Here is a tiny trained network, its code and every weight. The questions are about switching its units off for an input and a class, where a switched-off unit gives its printed mean instead of its output.

import numpy as np


def w(rows, s, z=0):
    codes = np.array(rows[::2]) - 128.0
    scale = np.full(codes.shape[1], s)
    scale[-1] = z or s
    return codes * scale


def norm(h):
    return h / np.sqrt((h * h).mean(-1, keepdims=True) + 1e-5)


def f(y):
    return np.maximum(y, 0)


def log_softmax(a):
    a = a - a.max(-1, keepdims=True)
    return a - np.log(np.exp(a).sum(-1, keepdims=True))


def net(x, mask):
    res = np.array(x, float).reshape(1, 8) / 4 @ E
    u = 0
    for l in range(2):
        y = f(norm(res) @ A[l][:, :-1].T + A[l][:, -1])
        res = res + np.where(mask[u : u + 6], y, B[l][:, -1]) @ B[l][:, :-1]
        u += 6
    return log_softmax(norm(res)[-1] @ U[:, :-1].T + U[:, -1])


A, B = {}, {}
E = w([
[192,77,168,181,153,188,129,93,248,118,138,118],'x0',
[113,127,191,103,175,137,113,100,125,189,128,175],'x1',
[145,130,164,117,58,74,193,122,121,93,154,103],'x2',
[190,126,142,41,113,89,121,107,147,125,156,201],'x3',
[141,160,129,152,156,163,132,121,152,115,119,96],'x4',
[114,170,163,161,166,160,120,75,180,173,95,105],'x5',
[130,206,109,169,112,128,91,136,192,111,104,147],'x6',
[100,180,119,131,164,142,100,127,144,170,95,131],'x7',
],0.012)
A[0] = w([
[100,233,15,188,64,121,160,169,117,47,72,91,49],'0.n0',
[185,71,105,163,84,132,153,111,210,104,183,147,101],'0.n1',
[9,138,72,119,134,82,62,94,99,82,159,94,146],'0.n2',
[228,177,151,75,107,92,76,117,158,161,201,210,25],'0.n3',
[85,156,155,155,192,238,55,68,133,174,83,95,87],'0.n4',
[254,30,126,179,113,162,124,116,252,48,192,108,2],'0.n5',
],0.0065,0.0054)
B[0] = w([
[99,199,103,181,75,78,95,190,205,76,168,103,220],'0.n0',
[199,113,145,89,135,189,120,165,138,121,141,142,215],'0.n1',
[162,140,106,156,124,125,109,199,66,128,124,102,202],'0.n2',
[96,160,127,65,46,93,80,118,180,92,57,179,184],'0.n3',
[104,94,135,172,136,171,71,110,119,224,141,142,227],'0.n4',
[235,69,138,175,73,208,145,72,160,8,198,140,253],'0.n5',
],0.011,0.0072)
A[1] = w([
[106,38,211,90,90,50,181,93,18,128,176,32,73],'1.n0',
[126,174,229,243,152,209,134,20,239,215,43,79,2],'1.n1',
[126,111,202,115,60,69,200,197,73,118,122,49,66],'1.n2',
[139,78,189,112,86,65,143,142,70,135,185,59,30],'1.n3',
[117,125,161,15,130,28,163,126,196,111,20,238,79],'1.n4',
[191,77,148,114,183,190,224,90,168,2,58,86,81],'1.n5',
],0.0063,0.0048)
B[1] = w([
[91,97,67,94,180,140,250,91,111,101,195,124,200],'1.n0',
[102,192,182,183,199,166,134,35,236,214,82,22,253],'1.n1',
[108,137,92,97,162,62,164,97,170,114,158,121,201],'1.n2',
[89,121,40,138,206,128,200,91,100,151,138,214,168],'1.n3',
[193,176,172,50,90,55,86,100,116,150,55,192,198],'1.n4',
[137,17,201,126,61,145,141,158,195,112,204,137,252],'1.n5',
],0.011,0.0053)
U = w([
[72,89,74,65,183,63,224,95,52,131,199,157,45],'0',
[77,177,198,191,203,183,64,60,212,207,69,52,255],'1',
[67,75,87,141,195,169,34,200,46,205,88,159,10],'2',
[226,24,205,134,60,196,126,99,213,26,221,147,161],'3',
[72,223,57,185,49,35,82,243,116,42,139,44,44],'4',
[185,173,185,9,71,45,53,92,119,131,60,232,148],'5',
],0.014,0.0046)

Each question gives the input, the list of numbers given to net, and the class t.
The units are the neurons (one row each of A and B). Each row of codes is followed by its name. A weight is (code - 128) times the scale printed after its matrix; where a second scale follows, it is the last column's (A, B and U).
mask holds one flag per neuron, layer by layer. A switched-off neuron (its flag False) gives its mean, the last column of its row in B, instead of its output. The means were averaged over made-up inputs and are rounded, as every weight is.
A unit's drop is (log p(t) with every unit on - log p(t) with that unit switched off) / (log p(t) with every unit on - log p(t) with every unit switched off).
The circuit of an input: a set's keep is (log p(t) with only the set's units on - log p(t) with every unit switched off) / (log p(t) with every unit on - log p(t) with every unit switched off). Starting from all 12 units, units are removed one at a time, each time the one whose removal leaves the highest keep (on an exact tie, the one counted first), for as long as the keep stays at least 0.8.
units of the circuit, in order: the units of the circuit, biggest drop first
k most important neurons: the k neurons with the biggest drops, biggest first
top k neurons in layer l: the k neurons of layer l with the biggest drops, biggest first
drop of u: that unit's drop, to one decimal
input [-5,2,-6,1,-4,-7,7,-2], class 4: units of the circuit, in order	0.n2
input [-4,-5,-4,2,-5,8,-8,1], class 0: units of the circuit, in order	1.n0, 0.n1
input [5,5,7,6,1,4,-8,6], class 5: top 3 neurons in layer 0	0.n3, 0.n5, 0.n4
input [-6,-8,-7,4,8,3,-3,8], class 4: 2 most important neurons	0.n0, 1.n1
input [-6,2,8,8,3,-2,-1,-6], class 5: 2 most important neurons	1.n4, 0.n3
input [-1,-5,-4,-7,-8,2,-4,-4], class 4: 2 most important neurons	0.n2, 0.n0
input [3,-7,4,-7,-6,0,8,-2], class 4: 2 most important neurons	0.n0, 1.n5
input [-4,3,-8,-1,1,4,-8,-7], class 2: 2 most important neurons	0.n4, 0.n5
input [6,-2,-7,6,0,3,-1,4], class 1: 2 most important neurons	1.n1, 0.n4
input [-6,4,-2,-5,-7,-8,0,4], class 0: top 2 neurons in layer 1	1.n0, 1.n2
input [-6,0,3,4,5,2,7,-1], class 4: drop of 0.n0	3.1
input [1,-5,7,-6,-2,0,-5,8], class 4: drop of 0.n0	1.0
input [2,5,1,-6,8,0,-1,-7], class 1: drop of 1.n1	1.5
input [6,2,-1,6,-6,-5,1,8], class 5: units of the circuit, in order	0.n3
